Below is a small trained network, with its code and all its weights. Each question gives an input and a target symbol and asks what happens when units are switched off, that is, made to give their printed mean instead of their output.

import numpy as np


def w(rows, s, z=0):
    codes = np.array(rows[::2]) - 128.0
    scale = np.full(codes.shape[1], s)
    scale[-1] = z or s
    return codes * scale


def f(y):
    return y / 2 * (1 + np.tanh(0.7978845608 * (y + 0.044715 * y**3)))


def softmax(a):
    e = np.exp(a - a.max(-1, keepdims=True))
    return e / e.sum(-1, keepdims=True)


def log_softmax(a):
    a = a - a.max(-1, keepdims=True)
    return a - np.log(np.exp(a).sum(-1, keepdims=True))


def net(x, mask):
    ids = ['ΔΞΨεηλμτ'.index(c) for c in x.split()]
    T = len(ids)
    res = E[ids] + P[:T]
    r = res
    for j in range(3):
        rows = slice(3 * j, 3 * j + 3)
        q, k, v = (r @ M[0][rows].T for M in (Q, K, V))
        z = softmax(np.where(np.tri(T) > 0, q @ k.T / 3**0.5, -1e9)) @ v
        o = O[0][rows]
        res = res + np.where(mask[j], z, o[:, -1]) @ o[:, :-1]
    y = f(res @ A[0][:, :-1].T + A[0][:, -1])
    res = res + np.where(mask[3:11], y, B[0][:, -1]) @ B[0][:, :-1]
    return log_softmax(res[-1] @ U[:, :-1].T + U[:, -1])


Q, K, V, O, A, B = {}, {}, {}, {}, {}, {}
E = w([
[108,225,173,100,135],'Δ',
[139,91,10,185,73],'Ξ',
[163,74,118,211,165],'Ψ',
[143,163,201,69,31],'ε',
[167,131,244,71,64],'η',
[95,52,99,61,225],'λ',
[93,238,145,133,119],'μ',
[122,123,255,140,60],'τ',
],0.016)
P = w([
[1,79,155,86,48],'0',
[38,96,148,96,94],'1',
[89,136,161,92,116],'2',
[140,155,169,102,139],'3',
[186,171,179,104,162],'4',
[232,184,202,113,180],'5',
[253,196,191,140,177],'6',
],0.0073)
Q[0] = w([
[155,79,55,183,109],'h1',
[69,97,117,103,176],'h1',
[112,81,90,176,59],'h1',
[95,185,150,166,147],'h2',
[132,238,155,113,150],'h2',
[89,176,86,114,122],'h2',
[154,199,254,95,34],'h3',
[161,78,133,100,73],'h3',
[134,124,165,182,153],'h3',
],0.015)
K[0] = w([
[109,104,142,120,73],'h1',
[4,91,109,152,130],'h1',
[134,122,134,123,69],'h1',
[198,153,148,137,129],'h2',
[245,130,167,160,129],'h2',
[126,147,161,129,72],'h2',
[219,192,121,186,100],'h3',
[57,178,85,133,181],'h3',
[223,125,125,93,133],'h3',
],0.015)
V[0] = w([
[94,122,54,113,151],'h1',
[119,208,156,94,73],'h1',
[196,144,119,57,177],'h1',
[85,150,151,149,159],'h2',
[163,76,200,127,107],'h2',
[79,151,189,125,96],'h2',
[136,144,12,200,216],'h3',
[207,42,165,56,200],'h3',
[90,182,125,52,168],'h3',
],0.011)
O[0] = w([
[123,203,86,142,109,177],'h1',
[76,63,194,166,179,96],'h1',
[85,145,125,194,27,157],'h1',
[165,193,106,88,112,149],'h2',
[178,78,57,153,173,148],'h2',
[239,152,184,108,164,171],'h2',
[82,251,117,158,217,25],'h3',
[91,85,109,2,163,254],'h3',
[27,57,97,186,112,242],'h3',
],0.0094,0.0068)
A[0] = w([
[150,111,127,94,2,252],'n1',
[175,175,162,32,84,83],'n2',
[63,91,175,74,107,44],'n3',
[191,145,115,163,49,182],'n4',
[104,112,100,45,74,46],'n5',
[198,184,228,169,113,159],'n6',
[58,90,167,206,65,86],'n7',
[128,178,194,161,68,3],'n8',
],0.0092,0.0046)
B[0] = w([
[67,187,90,108,166,248],'n1',
[108,102,17,161,186,167],'n2',
[174,194,128,156,65,218],'n3',
[149,155,41,176,29,195],'n4',
[159,82,164,207,175,249],'n5',
[147,98,138,24,151,216],'n6',
[54,213,236,159,147,174],'n7',
[171,150,61,254,192,163],'n8',
],0.008,0.013)
U = w([
[63,164,183,109,106,144],'Δ',
[209,161,124,121,229,65],'Ξ',
[15,126,75,23,196,252],'Ψ',
[105,141,152,20,31,77],'ε',
[156,51,125,176,131,86],'η',
[124,195,72,145,67,108],'λ',
[111,90,141,254,190,68],'μ',
[172,115,116,19,78,26],'τ',
],0.0061,0.0046)

Each question gives the input, a string of symbols that net reads in full, and the target symbol t.
The units are the heads (3 rows each of Q, K, V and O) and the neurons (one row each of A and B). Each row of codes is followed by its name. A weight is (code - 128) times the scale printed after its matrix; where a second scale follows, it is the last column's (O, A, B and U).
mask holds one flag per unit, heads first, then neurons. A switched-off unit (its flag False) gives its mean, the last column of its rows in O or B, instead of its output. The means were averaged over made-up inputs and are rounded, as every weight is.
A unit's drop is (log p(t) with every unit on - log p(t) with that unit switched off) / (log p(t) with every unit on - log p(t) with every unit switched off).
The circuit of an input: a set's keep is (log p(t) with only the set's units on - log p(t) with every unit switched off) / (log p(t) with every unit on - log p(t) with every unit switched off). Starting from all 11 units, units are removed one at a time, each time the one whose removal leaves the highest keep (on an exact tie, the one counted first), for as long as the keep stays at least 0.8.
units of the circuit, in order: the units of the circuit, biggest drop first
unit that matters most: the unit with the biggest drop
k most important neurons: the k neurons with the biggest drops, biggest first
input Δ τ λ λ λ τ, target λ: unit that matters most -> n4
input λ τ τ, target τ: units of the circuit, in order -> (h2; h3)
input λ ε ε ε λ μ, target λ: units of the circuit, in order -> (h3; n4)
input η Ξ Ξ, target Δ: 2 most important neurons -> (n7; n5)
input τ λ η, target λ: 2 most important neurons -> (n1; n4)
input τ λ μ Ξ ε, target Ξ: units of the circuit, in order -> (h3; n6; n8)
input Δ λ λ Δ λ τ, target λ: units of the circuit, in order -> (h3; n4; n1; n8)
input τ λ Δ Δ Δ, target Δ: units of the circuit, in order -> (h1; h3; n7; n5)
input Ξ Ξ λ λ λ μ, target λ: units of the circuit, in order -> (h3; n4; h1)
input Δ ε τ Ξ ε Ξ, target μ: 3 most important neurons -> (n7; n3; n6)
input Δ λ Ξ λ Ξ ε, target Ξ: 2 most important neurons -> (n8; n6)
input λ η Δ η, target Δ: units of the circuit, in order -> (h1; n7; h3)
input τ μ λ η, target λ: 4 most important neurons -> (n4; n8; n5; n1)
input Ξ ε μ η λ Δ τ, target Δ: units of the circuit, in order -> (h1; n7)
input λ λ Δ ε, target Δ: 2 most important neurons -> (n7; n1)
input Ψ Ξ Ψ, target Ξ: units of the circuit, in order -> (h3)
input Ξ λ λ λ λ η Δ, target η: units of the circuit, in order -> (h2; h3)
input λ Δ Ξ λ Δ Δ, target Δ: units of the circuit, in order -> (h1; h3; n7)
input Ξ η λ λ Δ, target λ: units of the circuit, in order -> (h3; h1; n4)
input η Δ λ τ μ, target τ: 2 most important neurons -> (n6; n5)
input λ λ λ λ τ τ Δ, target τ: 2 most important neurons -> (n5; n6)
input Ψ λ λ Ξ λ Ξ η, target Ξ: units of the circuit, in order -> (h3)
input τ μ Δ ε, target Δ: 3 most important neurons -> (n7; n5; n6)
input Δ Δ μ η, target μ: 2 most important neurons -> (n8; n7)
input λ ε Ξ Δ, target Ξ: units of the circuit, in order -> (h3; h2; n6)
input λ τ λ Δ η, target Δ: 4 most important neurons -> (n7; n5; n1; n2)
input λ Ξ λ λ ε, target λ: 2 most important neurons -> (n4; n1)
input λ Ξ τ, target Ξ: 2 most important neurons -> (n8; n6)
